Here is a tiny trained network, its code and every weight. The questions are about switching its units off for an input and a target symbol, where a switched-off unit gives its printed mean instead of its output.

import numpy as np


def w(rows, s, z=0):
    codes = np.array(rows[::2]) - 128.0
    scale = np.full(codes.shape[1], s)
    scale[-1] = z or s
    return codes * scale


def norm(h):
    return h / np.sqrt((h * h).mean(-1, keepdims=True) + 1e-5)


def f(y):
    return np.maximum(y, 0)


def softmax(a):
    e = np.exp(a - a.max(-1, keepdims=True))
    return e / e.sum(-1, keepdims=True)


def log_softmax(a):
    a = a - a.max(-1, keepdims=True)
    return a - np.log(np.exp(a).sum(-1, keepdims=True))


def net(x, mask):
    ids = ['ΠΩαγεσ'.index(c) for c in x.split()]
    T = len(ids)
    res = E[ids] + P[:T]
    r = norm(res)
    for j in range(3):
        rows = slice(3 * j, 3 * j + 3)
        q, k, v = (r @ M[0][rows].T for M in (Q, K, V))
        z = softmax(np.where(np.tri(T) > 0, q @ k.T / 3**0.5, -1e9)) @ v
        o = O[0][rows]
        res = res + np.where(mask[j], z, o[:, -1]) @ o[:, :-1]
    y = f(norm(res) @ A[0][:, :-1].T + A[0][:, -1])
    res = res + np.where(mask[3:15], y, B[0][:, -1]) @ B[0][:, :-1]
    return log_softmax(norm(res)[-1] @ U[:, :-1].T + U[:, -1])


Q, K, V, O, A, B = {}, {}, {}, {}, {}, {}
E = w([
[5,141,121,56],'Π',
[136,174,255,47],'Ω',
[140,103,79,113],'α',
[33,165,51,95],'γ',
[192,113,2,93],'ε',
[149,13,126,177],'σ',
],0.0089)
P = w([
[123,139,179,129],'0',
[254,89,172,134],'1',
[52,143,198,112],'2',
[136,155,149,174],'3',
[220,68,155,84],'4',
[34,142,175,106],'5',
[123,147,121,168],'6',
[177,52,118,61],'7',
],0.0084)
Q[0] = w([
[115,207,142,203],'H0',
[78,155,153,141],'H0',
[163,166,147,129],'H0',
[108,171,121,154],'H1',
[84,118,201,152],'H1',
[122,154,86,200],'H1',
[90,113,70,103],'H2',
[190,3,81,174],'H2',
[65,94,78,199],'H2',
],0.015)
K[0] = w([
[177,215,222,68],'H0',
[125,145,144,98],'H0',
[150,184,146,214],'H0',
[171,206,71,133],'H1',
[163,175,253,88],'H1',
[204,178,98,206],'H1',
[75,114,17,35],'H2',
[201,39,34,173],'H2',
[72,98,80,184],'H2',
],0.012)
V[0] = w([
[63,62,67,88],'H0',
[33,61,142,132],'H0',
[175,103,124,239],'H0',
[92,204,158,28],'H1',
[148,228,52,103],'H1',
[141,69,193,95],'H1',
[230,88,105,139],'H2',
[203,121,136,78],'H2',
[143,109,217,255],'H2',
],0.0065)
O[0] = w([
[114,200,172,136,158],'H0',
[152,19,238,135,156],'H0',
[57,110,146,146,48],'H0',
[131,150,40,75,254],'H1',
[193,51,204,1,93],'H1',
[109,116,87,129,205],'H1',
[51,105,120,43,100],'H2',
[46,46,92,136,168],'H2',
[42,236,97,131,59],'H2',
],0.0049,0.0039)
A[0] = w([
[28,89,180,141,133],'N0',
[254,140,147,156,95],'N1',
[115,46,102,93,199],'N2',
[87,142,114,62,100],'N3',
[63,234,170,120,180],'N4',
[155,105,66,84,115],'N5',
[90,30,231,147,26],'N6',
[156,152,190,106,150],'N7',
[173,182,120,44,85],'N8',
[21,144,132,235,173],'N9',
[130,154,147,237,253],'N10',
[86,97,153,76,207],'N11',
],0.0082,0.0029)
B[0] = w([
[104,170,209,254,190],'N0',
[82,205,200,184,192],'N1',
[95,85,177,127,241],'N2',
[227,209,81,187,186],'N3',
[135,25,93,108,255],'N4',
[99,254,142,117,194],'N5',
[119,13,117,216,184],'N6',
[47,155,9,92,215],'N7',
[169,90,107,178,247],'N8',
[202,137,22,111,192],'N9',
[216,212,110,74,177],'N10',
[79,160,223,129,235],'N11',
],0.0059,0.005)
U = w([
[101,127,121,209,26],'Π',
[2,148,126,84,3],'Ω',
[213,219,209,184,111],'α',
[187,64,54,94,231],'γ',
[236,81,235,96,128],'ε',
[125,25,177,229,251],'σ',
],0.0075,0.0022)

Each question gives the input, a string of symbols that net reads in full, and the target symbol t.
The units are the heads (3 rows each of Q, K, V and O) and the neurons (one row each of A and B). Each row of codes is followed by its name. A weight is (code - 128) times the scale printed after its matrix; where a second scale follows, it is the last column's (O, A, B and U).
mask holds one flag per unit, heads first, then neurons. A switched-off unit (its flag False) gives its mean, the last column of its rows in O or B, instead of its output. The means were averaged over made-up inputs and are rounded, as every weight is.
A unit's drop is (log p(t) with every unit on - log p(t) with that unit switched off) / (log p(t) with every unit on - log p(t) with every unit switched off).
The circuit of an input: a set's keep is (log p(t) with only the set's units on - log p(t) with every unit switched off) / (log p(t) with every unit on - log p(t) with every unit switched off). Starting from the 12 units with the biggest drops (on a tie, the unit counted first), units are removed one at a time, each time the one whose removal leaves the highest keep (on an exact tie, the one counted first), for as long as the keep stays at least 0.8.
circuit, biggest first: the units of the circuit, biggest drop first
unit that matters most: the unit with the biggest drop
k most important neurons: the k neurons with the biggest drops, biggest first
heads that matter: for each layer, one digit per head in row order, 1 if its drop is at least 0.15 and else 0, layers parted by /
input ε α Π γ, target α: circuit, biggest first -> (H2; H1)
input ε γ γ γ Ω Ω γ Π, target ε: heads that matter -> 001
input ε Ω Ω α Ω ε, target ε: circuit, biggest first -> (H1; H2)
input α Ω Ω Π Ω Ω σ, target γ: heads that matter -> 001
input Ω Π σ σ α, target σ: circuit, biggest first -> (H0; H1)
input γ σ σ Π, target α: circuit, biggest first -> (H2)
input Ω σ Ω γ ε σ γ γ, target σ: circuit, biggest first -> (H2; H0; N2)
input α Ω Ω, target Ω: circuit, biggest first -> (N7; N4; H1)
input Ω Ω Ω σ ε, target σ: circuit, biggest first -> (H1; H0)
input Π α Ω Ω γ α, target α: heads that matter -> 000
input Ω Ω Ω α α, target Ω: heads that matter -> 100
input Ω σ Ω α Ω Ω Ω Ω, target α: circuit, biggest first -> (N3; H2; H0)
input Ω α γ γ Π, target ε: circuit, biggest first -> (N7; N3)
input Ω ε Ω, target Ω: unit that matters most -> N4
input α Ω Ω α γ σ ε γ, target σ: 3 most important neurons -> (N2; N10; N7)
input Ω Π Π, target Π: 4 most important neurons -> (N0; N3; N4; N9)
input Π Ω Π σ Ω, target σ: heads that matter -> 101
input Π α σ Ω α Ω α α, target Ω: heads that matter -> 000
input γ γ γ, target γ: 3 most important neurons -> (N7; N4; N8)
input α γ σ Ω Ω, target σ: unit that matters most -> H0
input α α ε γ σ σ ε α, target σ: heads that matter -> 110
input γ γ σ Ω γ γ Ω, target γ: heads that matter -> 000
input σ σ γ, target γ: 2 most important neurons -> (N9; N4)
input ε α α, target α: heads that matter -> 001
input ε γ Ω ε Ω γ α α, target ε: heads that matter -> 010
input γ γ γ Ω γ σ Π, target α: 2 most important neurons -> (N1; N6)
